In the rows, zero is written as 128.
Known rows:
[ 98 135 109 144 155 131 141 171 105 107 121 135 122 131 151 157 131 144
 146 148 105 114 161  94 115 156 121 109 143 115 149 111 116 133 139 155
 135 142 150  58  96 125 113] : notren
[ 96 132 115 122 160 103 123 147 122 117 133 123 132  94 169 146 125 150
 156 163 135 110 145 124 103 139 134  87 141 150 125 123  95 121 130 130
 135 157 119  60 104 128 129] : dodrer
[129 123 119 115 152 112 117 115 158  86 140 113 130 121 138 130 125 132
 172 135 117 124 123 138 118 146 118  97 138 134 111 140  88 108 114 111
 141 138 136 119 108 137  86] : brekado
[116 147 119 140 155 143 135 125 155 123 125  84  98 142 106 115  75 161
 153 157  98 136 107 107 164 114 142  88  86  95 103  95  95 157 125 115
 149 147 123 172 132  90 109] : skatrim
[125 132 194  90 154  99 108 120 191 105 177 118 155 121 109 152 136 112
 212 157 151 126 106 144 151  91 123 107 130 143 114 113 125 118 139 136
 131 166 124 106  94 114 112] : fofen
[ 68 126  87 175 158 148 127 102 174 142 118 104  79 164  94 100  74 141
 142 169 126 157 155 113 178  83 139  49 102 110 125  90 109 150 105 119
 161 158 115 179 130  71 105] : tima
[136 154 156 127 147 138 103 112 124  93 140 139 135 146 111 109 111 131
 183 136 112  83 105 137 103 143  89 138 109 128  99 110 133 155 140 108
 122 124 123 102 131 144 104] : stunes
[ 80 115 127 148 153 111  78  74 162 120 137 138 125 138 116  80 118 116
 170 164 169 118 150 166 116  84  97  70 123 176 102 116 149 131 107  95
 142 152  96 115 133 113 114] : klasa
[122 139 100 145 150 148 147 141 153 106 125  84  88 149  99 134  93 157
 144 146  82 147 120  92 175 142 144  91 103  72 124 112  79 145 123 123
 157 140 142 182 113  95  83] : beklar
[106 137 131 142 148 134 108 110 137  96 139 147 128 157 133 121 101 115
 180 145 123 117 131 145 119 116 117 123 128 133 125 114 127 117 136 126
 118 139 129 105 117 132 109] : skoskar
[144 133 159 151 136 111  90  90 227 139  53 109  57 133  63  78 101 157
 101 167 125 191 145 144 130  71  98  45  43 106  49  83  93 218  96  96
 148 155  91 107 127  74  48] : paflatik
[ 96 145 153 144 130 139 109  96 115 130 156 168 114 176  99  92  95 102
 203 163 143  95 128 154 122 115  98 130 124 143 122 103 169 140 151 113
 128 126 113 111 137 121 140] : godus
[ 82 121  71 186 185 116 103 114 198  62  94 148 122 158 124 131 146 129
 134 139 127 161 195 133 142  89 111  67 154 136 144 129  83 108  77 131
 127 149 152  98  84 120  46] : vima
[130 137 111 136 170 129 126 114 160  91 136 131 128 143 142 136 112 131
 177 131 112 118 134 122 121 128 119 112 140 118 132 128  94 116 133 125
 126 128 149 112  99 130  83] : brena
[134 133 135 111 167 112 105 100 158  88 139 111 146 115 150 129 115 139
 176 136 127 113 111 142 103 125 117 103 124 143  99 129 100 121 122 105
 128 136 122 116 113 137  95] : flodustor
[ 97  93 123  90 173 127  61  82 196 115 195  80 144 152 146  86 121 144
 203  93 149 133  93  56  75 173 100  92 136 119 165 102 130 182 130 166
 164 102 145  91 103 147  40] : denosi
[ 93 125  98 149 155 127 128  85 146 135 153 140 109 154 147 121  89 100
 193 147 130 119 145 138 124 120 135  94 154 141 147 132 125  99 151 121
 141 132 132 125 115 120 124] : ruvan
[114 136 143 125 152 135 109  90 135 100 146 121 136 140 146 115  92 132
 184 140 131 105 110 139  94 133 115 119 114 139  96 114 137 127 135  99
 128 139 117 108 134 133 113] : nebrum
[ 95 137 125 135 135 146 132 100 143 156 142  85  89 144 110  92  48 147
 168 166 120 130 107 122 154 114 148  75  86 111  97  94 125 154 138  99
 161 146  97 188 158  79 141] : drubrezu

Facts:
kopil {ζ=115}
meteflak {ζ=269, ρ=drize, λ=kemefos}
fubraklam {ζ=115, ρ=vobol, λ=sofla}
ritrubren {μ=fiplok, ζ=976, ρ=kikin, λ=guflok}
dodrer {μ=flalil, ζ=115, ρ=grivu, λ=pokor}
bozil {ζ=115}
klagoven {ζ=976, ρ=dudrim, λ=klasa}
pakos {ζ=115}
mitra {ζ=976, θ=stoko klatri}
vategon {μ=lifim, ζ=976, ρ=gerel}
klerin {μ=paflatik, ζ=115, ρ=grivu, λ=floskes}
sosol {ζ=471, ρ=niskom}
gidrar {ζ=115}
tido {μ=dudrim, ζ=976, ρ=flugak}
deste {ζ=690, ρ=bakel, λ=stunes}
nele {ζ=115, ρ=raflibram, λ=brasten}
ludras {ζ=269, ρ=vustin, θ=kipu grefe}
votik {ζ=115, ρ=skikli}
brotrek {ζ=471, ρ=tima}
brekado {ζ=471, ρ=flugak, λ=tido}
sesek {μ=lukal, ζ=471, ρ=raflibram, λ=rodo}
vestil {ζ=115, θ=flagrus gistom}
butogrus {ζ=269, ρ=trelupur, θ=votik groskem, λ=bregrar}
ploflir {ζ=269}
gipa {ζ=976, ρ=vustin, λ=ludras}
draba {μ=pokor, ζ=690, ρ=fiplok, θ=vategon deste, λ=kluster}
stiflel {μ=flodustor, ζ=115, ρ=ludim, λ=dono}
plisa {ζ=976, ρ=skatrim, λ=sudrus}
bufar {μ=bregrar, ζ=115, ρ=posin}
skudro {μ=skatrim, ζ=976, ρ=fefi, λ=klaplomim}
nastam {μ=gobo, ζ=690, ρ=trigusa, λ=stobil}
fiplok {ζ=976}
bakel {ζ=976, θ=drize}
flodustor {ζ=2, ρ=skibrun, λ=brena}
dubron {μ=vustin, ζ=976, ρ=kopil}
dimo {ζ=976, ρ=skatrim, λ=plisa}
pletrus {μ=beklar, ζ=471, ρ=niskom, λ=lifim}
groskem {ζ=976, ρ=posin, λ=bufar}
geplar {ζ=2, ρ=beklar}
pipa {ζ=976, ρ=posin, θ=kife raflibram klaplomim votik, λ=groskem}
bezar {μ=nones, ζ=269, ρ=gedor}
kuram {ζ=976, θ=drubrezu litrok bregrar}
drulur {ζ=269, ρ=mitra, θ=fefi tedus}
bedre {ζ=2, ρ=beklar, λ=kiskol}
bratun {ζ=2, ρ=bozil, λ=sovel}
rodo {ζ=115, ρ=raflibram, λ=zurok}
trigusa {ζ=976, θ=grefe}
beklar {ζ=471, θ=gigor lupo}
supas {ζ=269, θ=brovin pufor}
klatri {ζ=2, ρ=ludim, λ=denosi}
taklir {ζ=115, ρ=fovik}
dragruk {ζ=115, ρ=supas, θ=gradrer}
zurok {μ=ploklem, ζ=976, ρ=raflibram, λ=nele}
doval {μ=paflatik, ζ=471, ρ=fiplok, λ=vezem}
vima {ζ=690, ρ=bozil, θ=pokor pluskes paflatik fefi, λ=stamudos}
giskana {μ=butik, ζ=269, ρ=pakos, λ=luker}
rudra {ζ=2}
kemefos {μ=kikin, ζ=115, ρ=drize}
triskes {μ=vustin, ζ=976, ρ=rudra, λ=ruvan}
rovi {ζ=2, ρ=vestil}
floskes {μ=skara, ζ=471, ρ=grivu}
ruvan {ζ=976, ρ=rudra, θ=bregrar, λ=stoko}
fastu {ζ=269, ρ=pufor, λ=mupezul}
klasa {ζ=976, ρ=dudrim, λ=staseflo}
faski {ζ=269, ρ=niskom, θ=peli drize, λ=sosol}
gradrer {μ=kikin, ζ=2, ρ=skidra}
leda {μ=dudrim, ζ=976, ρ=flelal}
gedor {ζ=2}
pokor {μ=posin, ζ=2, ρ=grivu, λ=skeflak}
grivu {ζ=115}
paflatik {ζ=2}
drivisko {μ=ploklem, ζ=115, ρ=steske}
vazalun {μ=paflatik, ζ=690, ρ=kikin, λ=ritrubren}
vobol {ζ=471}
grefe {μ=zipin, ζ=2, ρ=fefi, λ=lupo}
bozim {μ=nones, ζ=269, ρ=gidrar, λ=vabran}
kluster {ζ=269, ρ=fiplok, θ=pletrus, λ=peflo}
skara {ζ=976, θ=kife raplus gipa}
kiflen {ζ=976, ρ=posin, λ=pipa}
kloflek {ζ=269}
skatrim {ζ=115}
leskina {ζ=690, ρ=raflibram}
stobil {ζ=471, ρ=trigusa, θ=leda}
raplus {ζ=2, ρ=raflibram, λ=leskina}
skidra {ζ=2}
drize {ζ=976}
gobo {ζ=471}
peflo {ζ=690, ρ=fiplok, λ=doval}
mupezul {μ=rovi, ζ=976, ρ=pufor}
fliflebri {ζ=471, ρ=ploklem, λ=ropen}
mibril {ζ=976, ρ=butik, θ=lukal posin, λ=kopus}
litrok {ζ=2, ρ=ploklem, λ=zipin}
klaplomim {ζ=269, ρ=fefi, λ=peli}
guflok {μ=tedus, ζ=471, ρ=kikin, θ=sovel}
drebru {μ=lukal, ζ=471, ρ=kloflek, θ=pakos bestu}
taflum {ζ=269, ρ=skepu, θ=flodustor, λ=notren}
skibrun {ζ=115, θ=godus}
fofen {ζ=115, ρ=gigor}
flalil {μ=pokor, ζ=2, ρ=drubrezu, θ=pokor}
pufor {ζ=976}
vogrugrir {μ=grivu, ζ=976, ρ=vobol, λ=fubraklam}
brepus {ζ=269, ρ=skidra, θ=skudro, λ=gradrer}
dudrim {ζ=269}
vezem {ζ=690, ρ=fiplok}
lasul {ζ=976, ρ=drize, λ=meteflak}
zipin {ζ=115, ρ=ploklem, λ=fliflebri}
staseflo {μ=zipin, ζ=115, ρ=dudrim}
lukal {ζ=115, ρ=paflatik}
brestastam {μ=paflatik, ζ=976, ρ=fakla}
rotun {ζ=690, ρ=bakel, θ=grivu paflatik guklo klatri, λ=brovin}
flagrus {ζ=976, ρ=kuram, λ=kipu}
denosi {ζ=2, ρ=ludim, λ=pluskes}
sudrus {μ=vustin, ζ=2, ρ=skatrim, λ=naplan}
ropen {ζ=115, ρ=ploklem, λ=godus}
lezak {μ=lukal, ζ=2, ρ=flelal, λ=leda}
brasten {μ=rovi, ζ=2, ρ=raflibram, θ=vezem nastam ritrubren, λ=raplus}
sovel {μ=gobo, ζ=690, ρ=bozil}
flugak {ζ=2}
koflom {ζ=690}
butik {ζ=471, θ=klasa guklo}
fudragun {ζ=269, θ=stunes nebrum staseflo dubron dimo}
tedus {ζ=2}
bregrar {ζ=269, ρ=trelupur}
skeflak {ζ=115, ρ=grivu, λ=klerin}
guklo {ζ=471, ρ=kloflek, λ=drebru}
nebrum {ζ=269, ρ=togra}
flelal {ζ=269}
stunes {ζ=2, ρ=bakel}
bestu {μ=steske, ζ=115, ρ=ludim, λ=nunil}
luker {ζ=690, ρ=pakos, θ=gipa kiskol}
drubrezu {ζ=976}
godus {ζ=976, ρ=ploklem}
sofla {ζ=269, ρ=vobol}
posin {ζ=690}
kife {ζ=471, ρ=niskom, λ=pletrus}
boklak {ζ=115, ρ=koflom, λ=gistom}
kaskul {μ=drulur, ζ=115, ρ=posin, λ=kiflen}
skepu {ζ=269}
gerel {ζ=471}
pitan {μ=paflatik, ζ=976, ρ=gigor, λ=fofen}
stoko {μ=grivu, ζ=690, ρ=rudra}
skikli {ζ=2}
tasem {μ=fovik, ζ=115, ρ=flelal, λ=lezak}
gigor {ζ=471}
steske {ζ=976}
brena {ζ=2, ρ=skibrun, θ=rodo}
peli {ζ=115, ρ=fefi, λ=grefe}
vustin {ζ=115}
kikin {ζ=690}
skoskar {ζ=269, ρ=bozil, λ=bratun}
togra {ζ=976}
notren {μ=boklak, ζ=690, ρ=skepu, θ=floskes brotrek}
lupo {μ=niskom, ζ=2, ρ=fefi}
drozilil {ζ=269, ρ=tedus, θ=gidrar}
nones {μ=grivu, ζ=269, ρ=kopil, θ=giskana, λ=dubron}
raflibram {ζ=471}
ploklem {ζ=115, θ=tido zurok}
pluskes {μ=mupezul, ζ=2, ρ=ludim, λ=stiflel}
naplan {ζ=115, ρ=skatrim}
fefi {ζ=690}
brovin {μ=lukal, ζ=2, ρ=bakel, λ=deste}
ludim {ζ=115, θ=floskes}
trelupur {ζ=690}
gistom {ζ=976, ρ=koflom}
niskom {ζ=471}
fakla {ζ=115}
nunil {ζ=115, ρ=ludim}
vabran {ζ=976, ρ=gidrar}
lifim {ζ=269, ρ=niskom, λ=faski}
kiskol {ζ=115, ρ=beklar, λ=geplar}
kipu {ζ=976, ρ=kuram}
drulen {ζ=976, ρ=tima, θ=fliflebri gidrar votik sudrus fofen, λ=brotrek}
pafeplen {ζ=269, ρ=ploflir, θ=flelal}
dono {μ=boklak, ζ=115, ρ=ludim, λ=bestu}
kopus {ζ=269, ρ=butik}
tima {ζ=976, θ=klasa}
dastir {μ=paflatik, ζ=2, ρ=skepu, λ=taflum}
stamudos {μ=mupezul, ζ=2, ρ=bozil, λ=skoskar}
fovik {ζ=690}

Rows:
No name comes twice in this set of rows, the named rows included.
[ 97 139 134 150 163 132  94 116 182  83  96  85 109 137  76  86 115 174
 121 164 125 147 124 127 160  81 106  69  68 122  65  83 109 186  66  94
 140 166  95 153 146  90  82]  fefi
[ 79 124  94 176 180 138 102  99 170  91 115 149 117 172 123 126 127 121
 157 143 131 143 176 125 133  89 108  84 142 133 140 115 121 121  99 130
 128 146 138 102 102 117  71]  drulur
[110 152 163 121 153 115 118 161  93 112 128 137 138 113 125 122 129 157
 163 161 126  82 126 123 101 146  92 118 109 143 103  94 137 172 138 123
 122 146 108  48 120 134 134]  grefe
[134 132 138 111 146 118 108 112 139  82 142 114 133 125 122 118 124 130
 178 139 117 107 115 141 109 150 107 111 121 136  98 135 109 124 116 103
 141 134 127 118 119 139  90]  brotrek
[ 71 114  80 126 148 120 139 147 109 103 166 103 135 104 191 165 120 138
 147 187 112 103 174  99 111 114 154  87 131 146 133  99  96 114 135 155
 145 143 105  49  93 123 113]  nones
[105 129 123 132 147 117 137 168 109 107 124 134 118 124 135 149 141 147
 146 154 114 110 158 103 118 168 112 102 143 124 140 120 116 133 134 140
 143 140 141  59  99 124 111]  guflok
[ 91 153 151 146 148 132 127 164  95 120 135 158 120 145 115 122 129 136
 162 166 122  95 150 113 118 143  93 125 121 126 134  97 147 159 148 144
 128 140 125  49 109 121 131]  bufar
[104 145 130 153 171 139 105 117 179 103 108  81 107 135  89  97 106 177
 129 157 118 140 122 111 163  89 109  64  72 109  79  82  99 188  82 100
 148 156 103 166 133  85  83]  tedus
[111 122 133 104 155 106 123 146 120 102 126 102 141  81 167 140 124 155
 145 151 129 110 127 124  91 149 126  91 123 148 100 117 110 135 123 117
 139 152 111  58 117 130 122]  nastam
[ 78 122 160 121 144 162  61  97 148 129 197 130 126 213  77  66 119 127
 224 105 139 109 110  48  94 178  58 132 118  96 182  70 202 226 152 185
 154  82 142  78 110 140  58]  nunil
[128 147 195  96 151 116 127 137 194 127 162  67 121 122  73 138  95 155
 186 169 134 143  79 120 194  84 147  92  82 102  91  78 118 159 125 124
 148 173  98 169 119  77 120]  gidrar
[120 154 152 141 140 140 113 135 116  84 143 159 124 170  81 114 132 117
 184 145 109  98 132 133 135 153  88 142 125 117 128 117 135 143 133 123
 124 124 141 102 113 134  93]  sosol
[ 84 100  97 112 162 153  95  97 194 146 175  44 100 169 119  90  75 168
 175 109 123 156  90  23 130 170 133  66 107  71 171  81 116 204 132 170
 188 109 139 156 117  99  53]  ludim
[113 118 144 132 114  98 134 105 142 196 110 157  64 125 145 126  85 111
 155 176 141 153 162 136  84 132 126  73 120 136 121 121 134 136 176 135
 153 142 116  25 113 104 130]  brestastam

The same nodes again, as new rows of numbers:
Known rows:
[136 146  93 145  81  69 130 164 191 104 102 100 166 111 112 154 124  95
 102  97 107 136 155 108 140 182 167  75] : zurok
[135 164 149 142 139 108 119 135 116 109  92 154 101 112 111 125  94 122
 122 140 156 167 119 100 133 130 169  91] : stamudos
[ 89  74 113  86  83 155 145 129 159 150 179 113 126 154 155 123 134 138
 147 131  71 100 114 160 151 100 110 181] : kikin
[ 91 119 132 119  77 133 113 139 131 146 163 133 113 154 143 103 107 138
 154 137 109 108 135 132 131  83  90 158] : kopil
[ 89 105 141 102  79 137 129 148 133 155 189 112 125 156 143 108 111 133
 149 133  97 112 137 149 138  81 109 168] : vustin
[140 110 117 121 164  83 165 123 111 156  86 113 177 113 136 159 127 104
 145  99 153 142 120 141 156 159 122 109] : gipa
[ 90 136 140 127  76 139 103 150 134 144 160 141  95 159 128  97 107 152
 135 143  91 106 124 134 139  87  82 158] : skibrun
[136 140 123 122 144  93 148 118 147 110  87 116 140 121 139 155 134 110
 142 120 136 144 125 101 113 135 151 110] : vategon
[183 150 119 132 121 115 112  52 119 117 104  95 132 102 140 138 166 114
 128 120 150 108 166 111  98 152 129 113] : floskes
[130 112 134 120 151 155 130 150 106 123 173 118 126 114  97 146 125 116
 126 135 143 151 125 129 144 115 181 137] : zipin
[158 139 137 113 141 105 132 105 110 106 133  88 125 125 149 140 124 100
 133 118 136 154 154 111 103 132 169 122] : stunes
[144 112  92 124 136 132 131  86 118 106 137 119 126 100 140 141 154 102
 147 126 145 126 122 126 139 155 162 138] : deste
[129 114 131 119 165 120 147 144 124 102 114 120 150 134 115 147 134 125
 107 121 117 138 109 109 124 132 128 131] : klagoven
[141 142 110 128 140 121 123 111 112 111 153 109 126 109 127 129 132  97
 145 130 157 152 142 119 135 136 163 127] : peli
[147 170 147 150 137 101 118 119 116 117  99 138 132 131  94 111 126 120
 113 145 140 135 127  90 112 135 127 102] : dastir
[130 124 132 138 157 158 118 128 119 122 134 139  95 115  93 126 144 140
 100 152 118 128 111 122 142 135 155 137] : stobil
[141 157 134 150 137 125 109 121  87 106 110 154 128 111  84 110 119 117
 126 149 157 136 122  91 132 130 132 109] : tasem
[101 112 132 108  63 112 119 121 130 147 166 119 125 154 158 105 105 125
 174 127 121 104 141 127 133  79 106 158] : pakos
[ 84  66 141  95 107 126 146 161 145 132 147 114 129 179 182 128 100 155
 139  98  82 110 127 148 132  91  99 168] : steske

Rows:
No name comes twice in this set of rows, the named rows included.
[141 136 117 149 154 103 132 124  91 192 109 127 140  83 111 144 115 102
 156 109 185 157 132 169 186 143 136 101]  fofen
[153 107 107 142  86 146 104 145 146  90 112  99 139  89 102 164 145 128
  71 105  86 126 163 121 169 184 152  78]  leskina
[142 105 123 117 146 133 127 118  94 110 163  98 141 120 117 139 127 106
 134 124 155 136 144 114 129 118 162 143]  lukal
[130 110 154 115 164 138 130 157  79  92 141 134 116 127 133 133  92 124
 109 121 137 168 126 125 145 126 177 117]  rovi
[167 140 138 128 182 149 176  87  92 120 148 153 210 131 151 128 126 107
 186 150 235 146 136 133  56 116 164 122]  klatri
[149 157 168 103 213 140 149  91  96 142 129 136 100 128 134 131 146 124
 150 163 166 161 108 126  85  87 154 155]  denosi
[140 142 131 127 141  87 143 107 153 121  85 124 134 117 128 153 138 123
 140 123 155 131 126  95 108 129 142 111]  tido
[171 130 125 153  95  89 113 168 120 152  89  81 166  93 118 155  96 109
  84  72 126 158 183 155 182 195 147  40]  raplus
[158 135 126 179 143 161 106 147 118 107 134 146 160 133 109 113 115 144
  91 128 184 110 167 138  78 148 128 102]  flalil
[138 134 150 122 153 127 128 140 103 110 133 126 143 138 103 123 114 122
 112 134 130 145 123 107 122 136 152 118]  bedre
[147 163 128 160 138 121 102 109 102 118 117 136 136 120  79 109 145 120
 109 149 158 118 132  87 114 130 117 117]  dodrer
[139 130 132 133 145  81 136 116 127  99  76 135 124 118 141 156 122 118
 135 122 168 131 123  89 114 134 143 111]  ritrubren
[ 89 102 135 107  93 111 139 148 161 141 124 131 123 166 175 121 113 161
 139 116  88 105 129 133 123  89  79 155]  togra
[142 180 148 167  87 129  75 194 139  83  82 144  88 108  86 135  80 131
  39 115  74 161 151 107 152 183 156  45]  brasten
[140 146 111 141 135 131 124  88 124 111  97 148 128 104  88 123 163 128
 120 154 133 111 106  95 136 155 117 118]  vazalun

